Here is a tiny trained network, its code and every weight. The questions are about switching its units off for an input and a class, where a switched-off unit gives its printed mean instead of its output.

import numpy as np


def w(rows, s, z=0):
    codes = np.array(rows[::2]) - 128.0
    scale = np.full(codes.shape[1], s)
    scale[-1] = z or s
    return codes * scale


def norm(h):
    return h / np.sqrt((h * h).mean(-1, keepdims=True) + 1e-5)


def f(y):
    return y / 2 * (1 + np.tanh(0.7978845608 * (y + 0.044715 * y**3)))


def log_softmax(a):
    a = a - a.max(-1, keepdims=True)
    return a - np.log(np.exp(a).sum(-1, keepdims=True))


def net(x, mask):
    res = np.array(x, float).reshape(1, 5) / 4 @ E
    u = 0
    for l in range(4):
        y = f(norm(res) @ A[l][:, :-1].T + A[l][:, -1])
        res = res + np.where(mask[u : u + 7], y, B[l][:, -1]) @ B[l][:, :-1]
        u += 7
    return log_softmax(norm(res)[-1] @ U[:, :-1].T + U[:, -1])


A, B = {}, {}
E = w([
[70,230,9,155,156,79,135,177,72,76],'x0',
[116,80,183,248,189,111,133,143,7,224],'x1',
[162,141,152,150,126,153,136,129,107,89],'x2',
[166,117,107,116,3,47,65,110,53,133],'x3',
[55,183,206,114,134,138,120,31,89,105],'x4',
],0.0069)
A[0] = w([
[129,203,66,134,143,161,105,152,94,156,111],'0.n1',
[136,128,83,164,115,181,81,132,136,137,29],'0.n2',
[164,128,149,143,138,117,120,130,142,122,122],'0.n3',
[164,104,118,133,120,103,161,212,145,133,30],'0.n4',
[179,130,97,186,186,142,3,83,154,99,1],'0.n5',
[146,156,127,126,114,108,95,132,204,90,106],'0.n6',
[159,108,165,122,105,174,119,121,147,184,82],'0.n7',
],0.011,0.0023)
B[0] = w([
[96,2,178,159,124,66,157,101,167,60,253],'0.n1',
[140,146,112,115,137,122,97,140,118,143,123],'0.n2',
[60,74,92,76,129,89,125,128,176,192,141],'0.n3',
[145,146,53,181,164,198,47,33,106,147,211],'0.n4',
[88,123,139,119,135,76,74,162,136,167,107],'0.n5',
[113,109,98,79,113,215,216,111,76,146,245],'0.n6',
[111,53,133,172,140,64,153,107,139,55,225],'0.n7',
],0.0097,0.0038)
A[1] = w([
[218,110,67,142,164,141,79,226,171,184,40],'1.n1',
[159,142,119,94,24,84,63,118,50,159,39],'1.n2',
[149,111,148,172,152,128,162,185,40,207,101],'1.n3',
[102,178,154,123,251,181,121,151,190,149,2],'1.n4',
[140,214,95,156,155,46,154,196,120,97,79],'1.n5',
[39,218,215,110,152,134,74,16,111,132,36],'1.n6',
[180,92,217,120,106,116,79,146,214,159,33],'1.n7',
],0.011,0.0022)
B[1] = w([
[175,147,65,193,105,152,131,92,87,147,174],'1.n1',
[159,140,174,199,137,125,191,184,207,131,229],'1.n2',
[72,185,143,42,76,166,115,98,150,170,223],'1.n3',
[179,121,196,172,80,79,163,193,165,126,210],'1.n4',
[83,59,147,124,124,142,119,136,128,72,150],'1.n5',
[188,114,8,190,129,172,104,107,102,166,254],'1.n6',
[100,86,131,92,169,95,133,79,120,103,159],'1.n7',
],0.014,0.0066)
A[2] = w([
[54,203,174,94,168,123,75,140,65,255,43],'2.n1',
[193,177,203,180,215,64,146,233,171,159,33],'2.n2',
[29,178,72,149,205,52,108,227,35,37,51],'2.n3',
[134,73,157,182,171,113,133,148,87,165,159],'2.n4',
[106,191,83,175,123,95,156,173,120,114,73],'2.n5',
[159,142,134,101,135,124,74,133,111,142,47],'2.n6',
[209,147,72,159,214,140,75,167,49,147,5],'2.n7',
],0.0099,0.0015)
B[2] = w([
[95,164,90,32,92,137,159,192,102,82,201],'2.n1',
[124,183,162,168,101,52,175,132,107,97,254],'2.n2',
[158,33,202,70,120,137,98,27,188,157,198],'2.n3',
[95,132,91,64,73,140,119,145,132,98,232],'2.n4',
[150,40,140,81,122,120,127,115,131,137,196],'2.n5',
[254,51,120,101,45,165,131,163,237,142,103],'2.n6',
[119,139,39,122,118,113,120,87,109,172,231],'2.n7',
],0.012,0.0047)
A[3] = w([
[135,38,178,105,210,118,71,83,116,113,57],'3.n1',
[172,181,183,184,63,57,82,170,145,97,4],'3.n2',
[122,146,168,177,139,111,176,202,190,130,48],'3.n3',
[142,231,116,5,102,185,104,148,189,96,94],'3.n4',
[164,172,163,144,110,93,135,164,165,173,96],'3.n5',
[192,109,71,180,184,187,25,175,119,155,105],'3.n6',
[78,111,155,118,107,161,63,183,101,213,157],'3.n7',
],0.013,0.0015)
B[3] = w([
[106,44,153,98,167,114,84,111,168,80,254],'3.n1',
[151,124,205,126,202,158,185,181,122,196,246],'3.n2',
[161,133,196,172,145,121,138,155,39,199,253],'3.n3',
[73,247,136,64,104,59,48,203,85,119,246],'3.n4',
[149,117,160,127,164,106,149,163,99,109,209],'3.n5',
[103,186,84,180,143,190,86,87,156,135,250],'3.n6',
[171,188,115,108,141,105,123,161,172,43,168],'3.n7',
],0.013,0.0061)
U = w([
[90,2,171,95,140,100,120,48,179,64,255],'0',
[155,178,20,222,103,184,124,64,130,165,199],'1',
[175,141,226,199,135,99,217,175,99,172,30],'2',
[76,236,135,23,69,94,111,172,111,86,35],'3',
],0.0089,0.00081)

Each question gives the input, the list of numbers given to net, and the class t.
The units are the neurons (one row each of A and B). Each row of codes is followed by its name. A weight is (code - 128) times the scale printed after its matrix; where a second scale follows, it is the last column's (A, B and U).
mask holds one flag per neuron, layer by layer. A switched-off neuron (its flag False) gives its mean, the last column of its row in B, instead of its output. The means were averaged over made-up inputs and are rounded, as every weight is.
A unit's drop is (log p(t) with every unit on - log p(t) with that unit switched off) / (log p(t) with every unit on - log p(t) with every unit switched off).
The circuit of an input: a set's keep is (log p(t) with only the set's units on - log p(t) with every unit switched off) / (log p(t) with every unit on - log p(t) with every unit switched off). Starting from the 12 units with the biggest drops (on a tie, the unit counted first), units are removed one at a time, each time the one whose removal leaves the highest keep (on an exact tie, the one counted first), for as long as the keep stays at least 0.8.
circuit, biggest first: the units of the circuit, biggest drop first
unit that matters most: the unit with the biggest drop
top k neurons: the k neurons with the biggest drops, biggest first
k most important neurons of layer l: the k neurons of layer l with the biggest drops, biggest first
input [-4,4,-2,-3,4], class 0: unit that matters most : 0.n7
input [-6,4,-8,6,-5], class 0: 3 most important neurons of layer 1 : [1.n7; 1.n4; 1.n6]
input [-6,7,-6,-1,0], class 3: circuit, biggest first : [1.n3; 2.n1]
input [-3,8,-8,-2,-7], class 3: top 3 neurons : [1.n3; 2.n1; 1.n6]
input [6,3,-8,-5,-5], class 0: top 3 neurons : [0.n1; 1.n6; 1.n2]
input [5,-8,5,-8,-2], class 2: 2 most important neurons of layer 1 : [1.n4; 1.n3]
input [3,8,2,7,6], class 3: top 4 neurons : [1.n3; 1.n4; 2.n1; 0.n4]
input [-5,-7,-8,-7,6], class 2: 2 most important neurons of layer 1 : [1.n4; 1.n3]
input [-1,5,-4,1,4], class 3: top 2 neurons : [1.n3; 2.n1]
input [-2,5,8,4,-3], class 3: top 2 neurons : [1.n3; 1.n4]
input [-5,2,4,6,-8], class 1: top 2 neurons : [1.n1; 0.n4]
input [4,2,-8,4,2], class 0: top 3 neurons : [0.n1; 2.n3; 1.n4]
input [6,7,6,4,-5], class 3: top 4 neurons : [1.n3; 0.n7; 1.n6; 2.n1]
input [3,7,1,2,-4], class 3: circuit, biggest first : [1.n3]
input [1,-7,0,-5,8], class 1: top 2 neurons : [1.n6; 1.n3]
input [0,-5,5,6,-4], class 2: top 2 neurons : [1.n2; 1.n6]
input [4,-4,-1,0,-4], class 0: top 2 neurons : [1.n3; 0.n1]
input [8,5,-6,-8,3], class 0: 2 most important neurons of layer 1 : [1.n2; 1.n5]
input [6,-6,-5,7,-5], class 2: 2 most important neurons of layer 3 : [3.n1; 3.n3]
input [-4,-7,4,-5,0], class 3: circuit, biggest first : [3.n4]
input [-4,8,-3,-1,-8], class 1: 3 most important neurons of layer 0 : [0.n4; 0.n6; 0.n7]
